Below are the code and all the weights of a small trained network. Each question names an input and a class and asks about switching units off, where a switched-off unit gives its printed mean instead of its output.

import numpy as np


def w(rows, s, z=0):
    codes = np.array(rows[::2]) - 128.0
    scale = np.full(codes.shape[1], s)
    scale[-1] = z or s
    return codes * scale


def f(y):
    return y / 2 * (1 + np.tanh(0.7978845608 * (y + 0.044715 * y**3)))


def log_softmax(a):
    a = a - a.max(-1, keepdims=True)
    return a - np.log(np.exp(a).sum(-1, keepdims=True))


def net(x, mask):
    res = np.array(x, float).reshape(1, 5) / 4 @ E
    y = f(res @ A[0][:, :-1].T + A[0][:, -1])
    res = res + np.where(mask, y, B[0][:, -1]) @ B[0][:, :-1]
    return log_softmax(res[-1] @ U[:, :-1].T + U[:, -1])


A, B = {}, {}
E = w([
[123,6,156,132,159,107,81,104,86,156],'x0',
[38,125,167,53,126,135,120,153,122,90],'x1',
[135,167,138,98,74,96,111,200,88,224],'x2',
[103,211,229,193,134,68,108,108,94,96],'x3',
[141,140,67,105,73,50,53,72,172,97],'x4',
],0.011)
A[0] = w([
[132,213,100,145,109,185,210,114,201,36,47],'neuron 1',
[171,166,177,85,31,125,107,224,102,215,7],'neuron 2',
[110,166,152,174,113,68,89,80,126,110,114],'neuron 3',
[35,119,160,68,144,141,136,137,126,114,76],'neuron 4',
[153,66,68,84,157,149,161,180,123,126,85],'neuron 5',
[139,83,88,84,102,218,177,148,161,160,159],'neuron 6',
[213,125,121,254,125,195,128,126,113,156,95],'neuron 7',
[112,187,231,214,155,120,129,138,65,89,144],'neuron 8',
[134,171,104,144,145,190,173,95,158,35,84],'neuron 9',
[142,128,60,54,109,184,148,93,162,150,255],'neuron 10',
[52,122,173,40,131,156,146,172,147,47,115],'neuron 11',
[133,8,174,144,208,105,84,72,136,95,48],'neuron 12',
[118,110,117,150,219,148,161,68,181,37,71],'neuron 13',
[140,37,209,160,184,185,158,200,55,129,38],'neuron 14',
[223,131,88,192,139,91,147,82,161,145,111],'neuron 15',
[41,128,110,59,84,97,65,105,152,88,153],'neuron 16',
[118,180,180,143,173,216,249,192,146,142,31],'neuron 17',
[161,103,98,79,140,136,126,143,179,133,15],'neuron 18',
],0.0073,0.002)
B[0] = w([
[145,88,114,100,170,73,136,183,116,116,223],'neuron 1',
[86,163,82,93,162,113,131,135,89,175,246],'neuron 2',
[110,118,137,123,116,124,145,100,180,95,202],'neuron 3',
[137,144,144,181,96,194,158,142,97,142,182],'neuron 4',
[94,122,168,125,136,124,156,94,170,125,207],'neuron 5',
[86,112,173,130,157,118,150,107,146,125,232],'neuron 6',
[137,121,142,173,117,173,141,143,111,145,214],'neuron 7',
[95,138,192,122,149,116,150,92,167,114,254],'neuron 8',
[128,105,116,115,158,84,131,158,86,162,202],'neuron 9',
[128,143,173,138,140,116,144,101,159,103,222],'neuron 10',
[163,104,133,188,99,183,146,166,107,130,210],'neuron 11',
[157,103,116,82,188,78,132,205,112,138,230],'neuron 12',
[47,254,78,120,121,144,101,71,55,185,231],'neuron 13',
[161,116,87,111,98,115,61,111,155,82,242],'neuron 14',
[153,106,138,181,84,192,122,157,121,117,204],'neuron 15',
[175,104,108,152,86,174,122,127,130,110,210],'neuron 16',
[161,134,77,96,85,127,68,103,161,73,242],'neuron 17',
[90,168,142,105,100,125,157,102,166,112,162],'neuron 18',
],0.013,0.0086)
U = w([
[57,143,229,129,137,126,188,28,213,106,83],'0',
[192,138,35,105,43,122,31,65,191,52,85],'1',
[47,174,85,101,153,135,136,104,32,218,69],'2',
[164,125,156,233,81,231,180,167,93,138,97],'3',
[162,125,126,79,184,48,163,254,129,127,254],'4',
],0.013,0.0075)

Each question gives the input, the list of numbers given to net, and the class t.
The units are the neurons (one row each of A and B). Each row of codes is followed by its name. A weight is (code - 128) times the scale printed after its matrix; where a second scale follows, it is the last column's (A, B and U).
mask holds one flag per neuron, in row order. A switched-off neuron (its flag False) gives its mean, the last column of its row in B, instead of its output. The means were averaged over made-up inputs and are rounded, as every weight is.
A unit's drop is (log p(t) with every unit on - log p(t) with that unit switched off) / (log p(t) with every unit on - log p(t) with every unit switched off).
The circuit of an input: a set's keep is (log p(t) with only the set's units on - log p(t) with every unit switched off) / (log p(t) with every unit on - log p(t) with every unit switched off). Starting from the 12 units with the biggest drops (on a tie, the unit counted first), units are removed one at a time, each time the one whose removal leaves the highest keep (on an exact tie, the one counted first), for as long as the keep stays at least 0.8.
units of the circuit, in order: the units of the circuit, biggest drop first
top k neurons: the k neurons with the biggest drops, biggest first
drop of u: that unit's drop, to one decimal
input [4,8,-2,-3,-5], class 3: units of the circuit, in order	(neuron 11)
input [-4,-8,0,-1,6], class 3: top 2 neurons	(neuron 15; neuron 17)
input [5,-7,-8,-5,3], class 2: top 2 neurons	(neuron 13; neuron 12)
input [-5,4,-1,1,-2], class 4: top 2 neurons	(neuron 1; neuron 15)
input [7,-3,-2,-2,-5], class 4: top 2 neurons	(neuron 12; neuron 17)
input [-5,3,7,4,5], class 2: top 2 neurons	(neuron 2; neuron 17)
input [5,6,-5,-5,0], class 3: top 2 neurons	(neuron 11; neuron 4)
input [-4,8,-4,6,-6], class 3: top 2 neurons	(neuron 11; neuron 4)
input [1,-1,-8,3,6], class 2: top 3 neurons	(neuron 13; neuron 17; neuron 14)
input [8,-7,-8,5,-6], class 2: top 3 neurons	(neuron 13; neuron 12; neuron 1)
input [4,-2,1,1,-4], class 1: top 3 neurons	(neuron 14; neuron 1; neuron 9)
input [-7,4,-1,-1,-6], class 4: top 2 neurons	(neuron 1; neuron 9)
input [-7,-6,-5,4,1], class 4: top 2 neurons	(neuron 1; neuron 9)
input [4,4,-1,-5,-2], class 0: units of the circuit, in order	(neuron 5)
input [-5,-6,6,-5,3], class 2: top 4 neurons	(neuron 2; neuron 11; neuron 16; neuron 8)
input [7,0,7,7,1], class 0: drop of neuron 13	0.9
input [0,7,-1,-7,4], class 0: drop of neuron 5	0.3
input [-8,-7,-3,7,-5], class 4: drop of neuron 10	0.3
